Here is a tiny trained network, its code and every weight. The questions are about switching its units off for an input and a class, where a switched-off unit gives its printed mean instead of its output.

import numpy as np


def w(rows, s, z=0):
    codes = np.array(rows[::2]) - 128.0
    scale = np.full(codes.shape[1], s)
    scale[-1] = z or s
    return codes * scale


def f(y):
    return y / 2 * (1 + np.tanh(0.7978845608 * (y + 0.044715 * y**3)))


def log_softmax(a):
    a = a - a.max(-1, keepdims=True)
    return a - np.log(np.exp(a).sum(-1, keepdims=True))


def net(x, mask):
    res = np.array(x, float).reshape(1, 6) / 4 @ E
    y = f(res @ A[0][:, :-1].T + A[0][:, -1])
    res = res + np.where(mask, y, B[0][:, -1]) @ B[0][:, :-1]
    return log_softmax(res[-1] @ U[:, :-1].T + U[:, -1])


A, B = {}, {}
E = w([
[185,58,138,97,51,199,107,139],'x0',
[100,154,194,1,119,119,73,129],'x1',
[204,96,186,109,156,87,199,156],'x2',
[78,51,211,203,97,83,100,84],'x3',
[73,168,173,142,55,144,195,211],'x4',
[116,129,102,112,91,106,214,23],'x5',
],0.0098)
A[0] = w([
[197,167,91,116,117,161,103,144,134],'n1',
[85,88,175,129,117,66,101,97,65],'n2',
[152,117,83,199,157,126,131,124,164],'n3',
[197,121,188,134,187,92,148,166,93],'n4',
[81,157,177,57,103,146,135,158,102],'n5',
[141,200,100,97,127,157,176,162,177],'n6',
[47,131,80,153,114,151,63,149,106],'n7',
[112,134,115,195,98,151,180,174,117],'n8',
[119,70,176,167,105,119,101,116,99],'n9',
[206,142,91,206,157,137,103,81,81],'n10',
[104,138,70,112,73,93,135,37,112],'n11',
[87,129,109,96,77,98,196,98,102],'n12',
[77,105,160,174,110,71,105,90,37],'n13',
[110,81,145,167,106,76,61,101,101],'n14',
[188,71,65,109,198,100,55,56,158],'n15',
[152,144,118,111,85,142,160,17,96],'n16',
[86,151,190,19,120,74,77,98,192],'n17',
[119,89,172,96,143,104,182,171,99],'n18',
[80,144,74,148,123,133,46,76,76],'n19',
[131,175,176,72,134,111,92,91,53],'n20',
[110,184,162,176,173,123,89,198,72],'n21',
[174,143,150,115,136,80,162,101,109],'n22',
[148,132,144,153,179,155,46,160,102],'n23',
[94,101,177,165,94,103,132,126,57],'n24',
[152,71,140,134,90,184,117,114,207],'n25',
[120,168,106,144,249,67,103,68,169],'n26',
[125,153,83,84,190,180,166,128,74],'n27',
[42,220,148,154,139,53,185,185,91],'n28',
[161,111,127,152,150,139,60,183,64],'n29',
[73,167,113,145,62,160,111,134,140],'n30',
[125,138,106,191,73,119,164,182,113],'n31',
[194,86,181,127,161,41,169,137,79],'n32',
[105,99,125,149,141,135,76,218,89],'n33',
[145,165,86,95,137,152,149,149,52],'n34',
[161,85,103,104,23,196,138,168,253],'n35',
],0.012,0.0048)
B[0] = w([
[68,82,120,125,177,79,117,152,179],'n1',
[107,135,87,149,196,92,109,148,182],'n2',
[160,112,112,128,165,206,110,87,189],'n3',
[193,109,61,98,74,143,183,192,199],'n4',
[164,190,129,201,189,186,92,153,188],'n5',
[88,102,125,146,160,68,125,183,199],'n6',
[188,121,65,82,64,144,182,193,186],'n7',
[177,198,144,145,176,192,53,146,186],'n8',
[71,116,81,103,177,71,84,139,182],'n9',
[162,173,144,174,184,207,80,132,189],'n10',
[176,84,175,181,88,100,188,135,201],'n11',
[191,91,193,212,89,60,144,128,182],'n12',
[112,94,89,126,176,82,112,154,184],'n13',
[113,120,104,116,170,99,101,158,190],'n14',
[83,239,215,97,120,116,106,255,250],'n15',
[187,59,188,205,110,87,120,108,200],'n16',
[171,135,114,183,153,210,87,139,242],'n17',
[170,138,113,105,120,123,144,214,173],'n18',
[189,133,44,77,64,151,211,194,187],'n19',
[174,92,89,192,164,210,83,84,176],'n20',
[167,50,168,147,81,83,137,112,183],'n21',
[159,102,123,135,71,129,167,157,171],'n22',
[178,98,183,205,72,89,143,76,184],'n23',
[82,133,86,114,179,56,95,167,169],'n24',
[83,83,150,64,129,164,108,121,190],'n25',
[83,63,197,44,124,173,115,108,237],'n26',
[89,74,64,180,193,36,116,140,174],'n27',
[55,41,203,52,106,181,98,134,219],'n28',
[125,36,169,208,80,89,172,97,173],'n29',
[171,160,109,81,106,139,185,231,181],'n30',
[153,181,145,180,160,185,64,168,182],'n31',
[185,107,57,93,94,155,142,199,211],'n32',
[180,93,169,208,85,47,142,67,181],'n33',
[75,94,52,135,183,56,85,156,162],'n34',
[64,60,174,69,146,156,140,135,231],'n35',
],0.0091,0.014)
U = w([
[179,97,164,211,85,61,171,110,137],'0',
[77,119,4,135,204,42,103,150,112],'1',
[188,138,12,78,70,160,222,197,95],'2',
[174,161,97,187,201,238,75,115,67],'3',
[114,192,188,109,126,139,109,187,195],'4',
[64,55,164,41,121,183,129,111,112],'5',
[76,151,158,79,106,166,130,124,173],'6',
[80,229,40,110,77,40,194,19,9],'7',
],0.012,0.011)

Each question gives the input, the list of numbers given to net, and the class t.
The units are the neurons (one row each of A and B). Each row of codes is followed by its name. A weight is (code - 128) times the scale printed after its matrix; where a second scale follows, it is the last column's (A, B and U).
mask holds one flag per neuron, in row order. A switched-off neuron (its flag False) gives its mean, the last column of its row in B, instead of its output. The means were averaged over made-up inputs and are rounded, as every weight is.
A unit's drop is (log p(t) with every unit on - log p(t) with that unit switched off) / (log p(t) with every unit on - log p(t) with every unit switched off).
The circuit of an input: a set's keep is (log p(t) with only the set's units on - log p(t) with every unit switched off) / (log p(t) with every unit on - log p(t) with every unit switched off). Starting from the 12 units with the biggest drops (on a tie, the unit counted first), units are removed one at a time, each time the one whose removal leaves the highest keep (on an exact tie, the one counted first), for as long as the keep stays at least 0.8.
circuit, biggest first: the units of the circuit, biggest drop first
most important unit: the unit with the biggest drop
top k neurons: the k neurons with the biggest drops, biggest first
drop when u is switched off: that unit's drop, to one decimal
input [8,4,3,-7,-4,5], class 5: top 2 neurons : n35, n25
input [-8,-3,4,-7,-3,1], class 5: most important unit : n26
input [-3,5,7,-3,4,-7], class 0: circuit, biggest first : n33, n21
input [2,-6,7,1,-4,-3], class 2: top 2 neurons : n4, n32
input [6,-6,-3,-4,-1,-6], class 0: top 3 neurons : n29, n33, n23
input [-4,2,7,2,3,6], class 2: top 2 neurons : n32, n18
input [4,6,5,-5,6,-3], class 3: top 2 neurons : n5, n15
input [-1,-8,-3,3,-1,7], class 3: top 3 neurons : n10, n3, n8
input [-2,-5,4,-6,7,-4], class 4: top 2 neurons : n28, n8
input [-7,1,8,-3,0,-6], class 2: top 2 neurons : n4, n32
input [-4,-6,1,4,6,1], class 3: top 2 neurons : n15, n8
input [2,-4,7,8,-8,-5], class 1: top 2 neurons : n9, n14
input [7,7,0,-5,4,-3], class 3: top 2 neurons : n5, n17
input [-6,2,-5,-7,3,-6], class 1: most important unit : n34
input [-2,-2,-6,-6,3,-2], class 1: top 4 neurons : n27, n34, n6, n4
input [1,5,-5,-3,3,-2], class 2: drop when n8 is switched off : 0.4
input [1,2,-1,-5,-6,8], class 0: drop when n34 is switched off : 0.0
input [-8,-5,6,5,6,-5], class 5: drop when n15 is switched off : 0.3
